Questions about the array below.
1) Which number is the fourth entry, reading row by row?
2) Which number is the third entry on the diagonal from the top-right corner?
3) Which number is the last entry, reading row by row?
4) Which number is the entry directly above 54?
5) Which number is the last entry of the smallest entry's row?
6) Which number is the first entry in reading order?
7) Which number is the top entry of the column that holds the smallest entry?
8) Which number is the entry just right of the smallest entry?
[[ 71 -72 -13 -67   9   2 -25   1 -45]
 [-71  72  12  67  -9  -1  24   0  45]
 [-22  22  67  35  -2 -15  72 -36 -17]
 [-70  71  20  68  -6  -1  31  -6  41]
 [  4  -4   0   3  54  46  -6 -31   9]
 [  0   1 -19   0  45  45 -24 -15  21]
 [-25  25  67  38  -5 -17  73 -35 -16]
 [-16  16 -42   2 -32 -17 -37  43  24]]
1) -67
2) 72
3) 24
4) -6
5) -45
6) 71
7) -72
8) -13

[[-19.9  -1.9   3.6 -14.2 -14.7   5.3  -0.7  -8.5   0.9  -0.8 -22.6  -6.6
  -25.5  -7.9  -2.4]
 [ -3.6 -10.2   2.9   1.3  -9.3  -9.6   6.5  -4.4 -15.0  -2.6 -19.5 -10.4
   -9.7  -4.9 -18.6]
 [-18.1  -1.6   5.8 -15.6 -13.6  10.3  -0.4 -11.1  -6.3  -8.6 -22.2 -11.1
  -28.2  -4.9   1.8]
 [-10.8 -11.9   8.2  -4.7 -21.0  -4.6  -5.0  -8.5 -17.9  -8.9 -12.0  -9.1
  -16.0 -14.7   7.3]
 [ -7.3 -12.7  11.2  -7.1 -17.8  -5.1  -6.0  -7.5 -18.1  -6.8 -13.3  -9.3
  -13.8 -13.0   3.8]
 [-12.5  -0.4   4.9 -18.2 -10.9  16.5  -2.3 -10.8 -12.6 -15.1  -5.3 -16.8
  -28.5 -10.2   2.6]
 [-14.5  -7.5  10.9 -11.7 -14.6   6.6  -3.1 -11.9 -12.9 -11.2 -13.9 -14.5
  -22.9 -11.4  -0.9]
 [ -9.8 -12.4   8.8  -5.5 -19.3  -8.6  -2.2  -9.8 -18.2  -7.5 -12.5  -7.5
  -11.4 -14.4   1.0]
 [ -8.3  -9.7   3.3   0.1 -10.3  -9.6   2.0  -9.8 -12.3  -4.5  -8.4 -12.6
   -3.0 -10.2 -22.2]
 [-11.1  -4.3   3.9 -22.3 -10.6   7.3  -5.7  -4.7 -12.2  -4.7   7.2 -12.7
  -21.3 -18.2  -9.9]
 [ -8.1 -10.4   1.1  -8.3  -8.8  -7.9   6.5 -12.5 -20.3 -10.3 -17.3  -8.1
   -0.5  -8.3  -2.1]
 [-14.5  -6.4   9.8 -11.0 -14.2   6.0  -3.1 -12.1 -12.7 -10.3  -7.5 -14.0
  -20.3 -14.4  -5.4]
 [  5.1  -5.7   9.2  -7.0 -14.6  -7.0  -2.9  -4.4 -15.6  -0.3  -7.1   1.1
   -3.2  -4.2  -2.3]]
Read off the entry just left of the largest entry.
Answer: -10.9
Read off the entry just right of 1.3.
Answer: -9.3
Read off the entry just right of the smallest entry.
Answer: -10.2
The entry just left of 1.8 is -4.9
The centre entry -> -11.9
The entry just right of 5.3 is -0.7
Read off the entry just right of the centre entry.
Answer: -12.9
Read off the entry just left of -13.0.
Answer: -13.8
Read off the entry just right of the largest entry.
Answer: -2.3

Read these off the table that follows.
1) Read off the fourth entry in reading order.
2) Read off the first entry in reading order.
3) Read off the entry just right of the centre entry.
((9, 8, 8, 7, 4, 8, 5, 4, 3), (6, 7, 3, 1, 6, 6, 4, 8, 4), (5, 6, 1, 7, 8, 4, 3, 1, 9))
1) 7
2) 9
3) 6

M =
[[ -5  24  33  16  -1   4  -5 -28  20  -7   4  28  19 -32]
 [-39  18   5  23 -14  13  30  -2  18  -5 -25  17 -17   9]
 [-31   9 -24  -4 -11  10  17  15   1 -16  -4 -13 -40  37]
 [ 30   1  27   7   7  -8 -15 -26  17  12   0  13  27 -45]
 [  1  27  -7  56  -3   5   1  -3  -1 -33   9   0  -8  24]
 [ 24 -11 -32  -7  15 -16  28  -7 -22  33   3  -8  36  -6]
 [ 16 -15 -38 -31   2  -3   2  30  -6  -6  -1 -34 -16  30]
 [-25  15 -21 -14  23  -3  31   4 -20   9  29   7 -39  11]
 [  3  33 -29  30   4   1  19  -1 -16 -24  22  -3  18  31]
 [-17  20 -29 -18   5   1  34   5   8  -6  10 -17 -47  25]
 [ 15 -28  -5 -13  -7 -13   5 -30   8  40 -20 -21   8 -30]
 [  5  15  37   3  -5  12 -21  13  42 -30 -15  14 -22 -10]]
Indices start at 1.
Give the top-right entry.
A: -32
The top entry of the column that holds the largest entry -> 16
Give the entry at row 3, column 1.
A: -31
Give the entry at row 1, column 3.
A: 33
The entry just left of the smallest entry is -17
The entry directly below the smallest entry -> 8
Give the top-left entry.
A: -5
The bottom-right entry -> -10
Give the entry at row 1, column 2.
A: 24
The entry directly above the smallest entry is 18
The bottom-left entry: 5
The entry at row 2, column 1 is -39
Give the entry in row 2 and column 2.
A: 18
The entry just left of the largest entry: -7
Give the entry in row 3 and column 3.
A: -24
The largest entry -> 56
Give the smallest entry.
A: -47
The entry at row 2, column 3 is 5
The entry at row 3, column 2 is 9
The top entry of the column that holds the smallest entry -> 19
Give the entry directly above -18.
A: 30
